Below are the code and all the weights of a small trained network. Each question names an input and a target symbol and asks about switching units off, where a switched-off unit gives its printed mean instead of its output.

import numpy as np


def w(rows, s, z=0):
    codes = np.array(rows[::2]) - 128.0
    scale = np.full(codes.shape[1], s)
    scale[-1] = z or s
    return codes * scale


def norm(h):
    return h / np.sqrt((h * h).mean(-1, keepdims=True) + 1e-5)


def f(y):
    return y / 2 * (1 + np.tanh(0.7978845608 * (y + 0.044715 * y**3)))


def softmax(a):
    e = np.exp(a - a.max(-1, keepdims=True))
    return e / e.sum(-1, keepdims=True)


def log_softmax(a):
    a = a - a.max(-1, keepdims=True)
    return a - np.log(np.exp(a).sum(-1, keepdims=True))


def net(x, mask):
    ids = ['ΘΠΦΩαβγεζηλμτ'.index(c) for c in x.split()]
    T = len(ids)
    res = E[ids] + P[:T]
    r = norm(res)
    for j in range(2):
        rows = slice(2 * j, 2 * j + 2)
        q, k, v = (r @ M[0][rows].T for M in (Q, K, V))
        z = softmax(np.where(np.tri(T) > 0, q @ k.T / 2**0.5, -1e9)) @ v
        o = O[0][rows]
        res = res + np.where(mask[j], z, o[:, -1]) @ o[:, :-1]
    y = f(norm(res) @ A[0][:, :-1].T + A[0][:, -1])
    res = res + np.where(mask[2:10], y, B[0][:, -1]) @ B[0][:, :-1]
    return log_softmax(norm(res)[-1] @ U[:, :-1].T + U[:, -1])


Q, K, V, O, A, B = {}, {}, {}, {}, {}, {}
E = w([
[117,110,4],'Θ',
[240,116,202],'Π',
[233,128,200],'Φ',
[87,34,106],'Ω',
[33,73,203],'α',
[26,106,61],'β',
[240,108,192],'γ',
[44,113,219],'ε',
[221,135,206],'ζ',
[98,84,26],'η',
[209,136,202],'λ',
[75,134,223],'μ',
[103,146,223],'τ',
],0.0026)
P = w([
[138,125,159],'0',
[145,83,95],'1',
[133,171,184],'2',
[109,85,144],'3',
[90,153,110],'4',
[185,46,133],'5',
[92,148,105],'6',
[251,74,121],'7',
[100,148,105],'8',
],0.012)
Q[0] = w([
[100,254,65],'h0',
[1,242,110],'h0',
[133,180,155],'h1',
[195,171,69],'h1',
],0.0085)
K[0] = w([
[151,10,49],'h0',
[80,3,70],'h0',
[73,121,157],'h1',
[175,173,180],'h1',
],0.0079)
V[0] = w([
[147,157,140],'h0',
[98,170,139],'h0',
[221,105,66],'h1',
[170,138,254],'h1',
],0.0095)
O[0] = w([
[127,103,77,124],'h0',
[203,136,26,89],'h0',
[27,124,244,116],'h1',
[28,104,3,255],'h1',
],0.0062,0.0037)
A[0] = w([
[180,78,172,21],'n0',
[119,176,59,123],'n1',
[250,101,202,148],'n2',
[160,200,113,255],'n3',
[128,112,65,69],'n4',
[199,151,124,21],'n5',
[146,227,107,113],'n6',
[85,131,112,228],'n7',
],0.014,0.0031)
B[0] = w([
[172,172,217,149],'n0',
[108,137,254,168],'n1',
[44,48,175,185],'n2',
[72,98,155,137],'n3',
[99,147,154,177],'n4',
[136,5,133,127],'n5',
[67,123,135,136],'n6',
[185,172,158,254],'n7',
],0.0092,0.0053)
U = w([
[25,149,185,181],'Θ',
[81,95,94,87],'Π',
[89,108,103,68],'Φ',
[254,84,197,72],'Ω',
[201,112,101,178],'α',
[118,102,170,2],'β',
[83,93,91,113],'γ',
[167,123,98,139],'ε',
[90,108,98,74],'ζ',
[179,177,185,227],'η',
[100,116,98,77],'λ',
[143,122,98,101],'μ',
[127,122,100,81],'τ',
],0.018,0.0074)

Each question gives the input, a string of symbols that net reads in full, and the target symbol t.
The units are the heads (2 rows each of Q, K, V and O) and the neurons (one row each of A and B). Each row of codes is followed by its name. A weight is (code - 128) times the scale printed after its matrix; where a second scale follows, it is the last column's (O, A, B and U).
mask holds one flag per unit, heads first, then neurons. A switched-off unit (its flag False) gives its mean, the last column of its rows in O or B, instead of its output. The means were averaged over made-up inputs and are rounded, as every weight is.
A unit's drop is (log p(t) with every unit on - log p(t) with that unit switched off) / (log p(t) with every unit on - log p(t) with every unit switched off).
The circuit of an input: a set's keep is (log p(t) with only the set's units on - log p(t) with every unit switched off) / (log p(t) with every unit on - log p(t) with every unit switched off). Starting from all 10 units, units are removed one at a time, each time the one whose removal leaves the highest keep (on an exact tie, the one counted first), for as long as the keep stays at least 0.8.
units of the circuit, in order: the units of the circuit, biggest drop first
most important unit: the unit with the biggest drop
k most important neurons: the k neurons with the biggest drops, biggest first
which heads matter: for each layer, one digit per head in row order, 1 if its drop is at least 0.15 and else 0, layers parted by /
input ε ζ γ, target Θ: which heads matter => 00
input Θ Ω Θ α, target Ω: units of the circuit, in order => h1, h0, n2, n1
input α Ω Ω λ, target Ω: 3 most important neurons => n0, n1, n2
input γ Ω α ζ Ω Ω α, target η: 2 most important neurons => n2, n7
input ζ α Φ, target Θ: most important unit => n6
input γ α γ Φ, target α: which heads matter => 10
input Π Ω Π Π, target Ω: units of the circuit, in order => h1, n2, h0, n1
input Ω Θ Φ, target Θ: which heads matter => 00
input ε Ω α Ω Ω Θ ε, target η: which heads matter => 11
input ε Ω ζ, target Θ: units of the circuit, in order => n6, h1
input ε α Ω γ, target α: units of the circuit, in order => n2, h0, n1
input Ω ζ γ γ α γ Ω Ω ζ, target η: which heads matter => 10
input μ α α α, target α: units of the circuit, in order => n1, n2, h1, h0
input Ω Ω ζ, target Θ: 2 most important neurons => n3, n6
input Ω α Π, target Θ: which heads matter => 00
input τ Ω β Ω, target Ω: units of the circuit, in order => h1, h0
input α α Ω η, target α: which heads matter => 11
input Φ Ω β Π, target Ω: most important neuron => n0
input ε α γ, target Θ: 2 most important neurons => n6, n3
input β Ω Ω γ, target Ω: 2 most important neurons => n0, n3
input Θ μ Ω Ω τ η η β η, target η: units of the circuit, in order => n7, h1
input ε α γ γ, target α: units of the circuit, in order => n2, n1, h0
input Ω Φ Θ α Ω α ε Π Φ, target η: units of the circuit, in order => n2
input η α α Θ, target α: units of the circuit, in order => h1, n2, h0, n1
input λ Ω γ α, target Ω: units of the circuit, in order => h1, n2, h0, n4
